Below is a small trained network, with its code and all its weights. Each question gives an input and a class and asks what happens when units are switched off, that is, made to give their printed mean instead of their output.

import numpy as np


def w(rows, s, z=0):
    codes = np.array(rows[::2]) - 128.0
    scale = np.full(codes.shape[1], s)
    scale[-1] = z or s
    return codes * scale


def f(y):
    return np.maximum(y, 0)


def log_softmax(a):
    a = a - a.max(-1, keepdims=True)
    return a - np.log(np.exp(a).sum(-1, keepdims=True))


def net(x, mask):
    res = np.array(x, float).reshape(1, 4) / 4 @ E
    y = f(res @ A[0][:, :-1].T + A[0][:, -1])
    res = res + np.where(mask, y, B[0][:, -1]) @ B[0][:, :-1]
    return log_softmax(res[-1] @ U[:, :-1].T + U[:, -1])


A, B = {}, {}
E = w([
[84,196,55,91,92,161,112,155],'x0',
[152,20,5,108,134,147,133,181],'x1',
[68,127,119,128,160,169,234,83],'x2',
[192,160,56,152,150,129,121,72],'x3',
],0.015)
A[0] = w([
[181,71,216,174,158,72,137,91,13],'N0',
[210,212,64,178,143,96,109,32,59],'N1',
[187,155,159,124,75,65,15,157,31],'N2',
[116,172,193,123,119,110,109,90,37],'N3',
[161,160,97,131,201,139,112,92,2],'N4',
[95,248,94,60,78,179,106,157,69],'N5',
[60,134,194,78,95,91,123,197,117],'N6',
[106,235,184,142,136,86,103,83,67],'N7',
[91,200,84,102,74,132,124,169,50],'N8',
[87,153,147,159,134,166,182,74,54],'N9',
],0.011,0.0075)
B[0] = w([
[195,143,128,254,184,49,209,127,231],'N0',
[75,91,186,197,6,182,165,168,246],'N1',
[9,149,120,10,197,170,197,24,235],'N2',
[175,63,85,61,120,144,102,153,201],'N3',
[103,73,147,132,74,114,178,127,160],'N4',
[207,148,192,202,199,40,162,132,230],'N5',
[119,99,129,243,21,214,142,120,218],'N6',
[155,21,21,83,137,133,68,195,248],'N7',
[187,55,157,180,188,67,218,90,192],'N8',
[68,157,85,59,172,182,139,87,201],'N9',
],0.0083,0.014)
U = w([
[191,129,166,187,188,42,175,114,110],'0',
[163,49,24,84,128,119,110,198,120],'1',
[43,150,115,87,172,158,194,40,125],'2',
[93,115,191,187,9,154,149,141,114],'3',
[147,177,136,165,134,160,90,118,252],'4',
[135,193,154,89,134,110,145,140,110],'5',
[130,191,134,116,157,115,96,152,107],'6',
],0.014,0.028)

Each question gives the input, the list of numbers given to net, and the class t.
The units are the neurons (one row each of A and B). Each row of codes is followed by its name. A weight is (code - 128) times the scale printed after its matrix; where a second scale follows, it is the last column's (A, B and U).
mask holds one flag per neuron, in row order. A switched-off neuron (its flag False) gives its mean, the last column of its row in B, instead of its output. The means were averaged over made-up inputs and are rounded, as every weight is.
A unit's drop is (log p(t) with every unit on - log p(t) with that unit switched off) / (log p(t) with every unit on - log p(t) with every unit switched off).
The circuit of an input: a set's keep is (log p(t) with only the set's units on - log p(t) with every unit switched off) / (log p(t) with every unit on - log p(t) with every unit switched off). Starting from all 10 units, units are removed one at a time, each time the one whose removal leaves the highest keep (on an exact tie, the one counted first), for as long as the keep stays at least 0.8.
units of the circuit, in order: the units of the circuit, biggest drop first
k most important neurons: the k neurons with the biggest drops, biggest first
drop of u: that unit's drop, to one decimal
input [-2,2,-8,-4], class 2: units of the circuit, in order	[N2]
input [-7,-7,-8,2], class 2: 3 most important neurons	[N2; N5; N8]
input [-5,3,-5,-6], class 3: 4 most important neurons	[N6; N5; N8; N7]
input [8,-8,-3,8], class 0: 2 most important neurons	[N5; N8]
input [-4,0,-5,3], class 2: 3 most important neurons	[N2; N5; N8]
input [-4,5,1,6], class 3: units of the circuit, in order	[N7; N1; N5]
input [-2,-5,5,-1], class 1: units of the circuit, in order	[N7; N3]
input [5,4,-5,3], class 0: 3 most important neurons	[N7; N5; N8]
input [3,-6,-6,3], class 1: 2 most important neurons	[N7; N3]
input [-2,4,-6,0], class 2: 2 most important neurons	[N2; N7]
input [5,1,5,1], class 0: units of the circuit, in order	[N2; N5]
input [5,7,-8,-5], class 2: units of the circuit, in order	[N2; N7]
input [4,3,4,1], class 0: units of the circuit, in order	[N2; N7; N1]
input [-4,7,8,4], class 2: units of the circuit, in order	[N7]
input [2,-3,-8,8], class 2: 2 most important neurons	[N2; N6]
input [0,-8,-1,-7], class 1: 2 most important neurons	[N7; N3]
input [-2,-2,3,4], class 3: 3 most important neurons	[N2; N1; N5]
input [-3,3,-4,2], class 2: 3 most important neurons	[N7; N5; N2]
input [0,-2,0,7], class 3: drop of N1	0.3
input [2,-6,6,-4], class 1: drop of N3	0.2
input [-1,2,3,-3], class 4: drop of N4	0.1
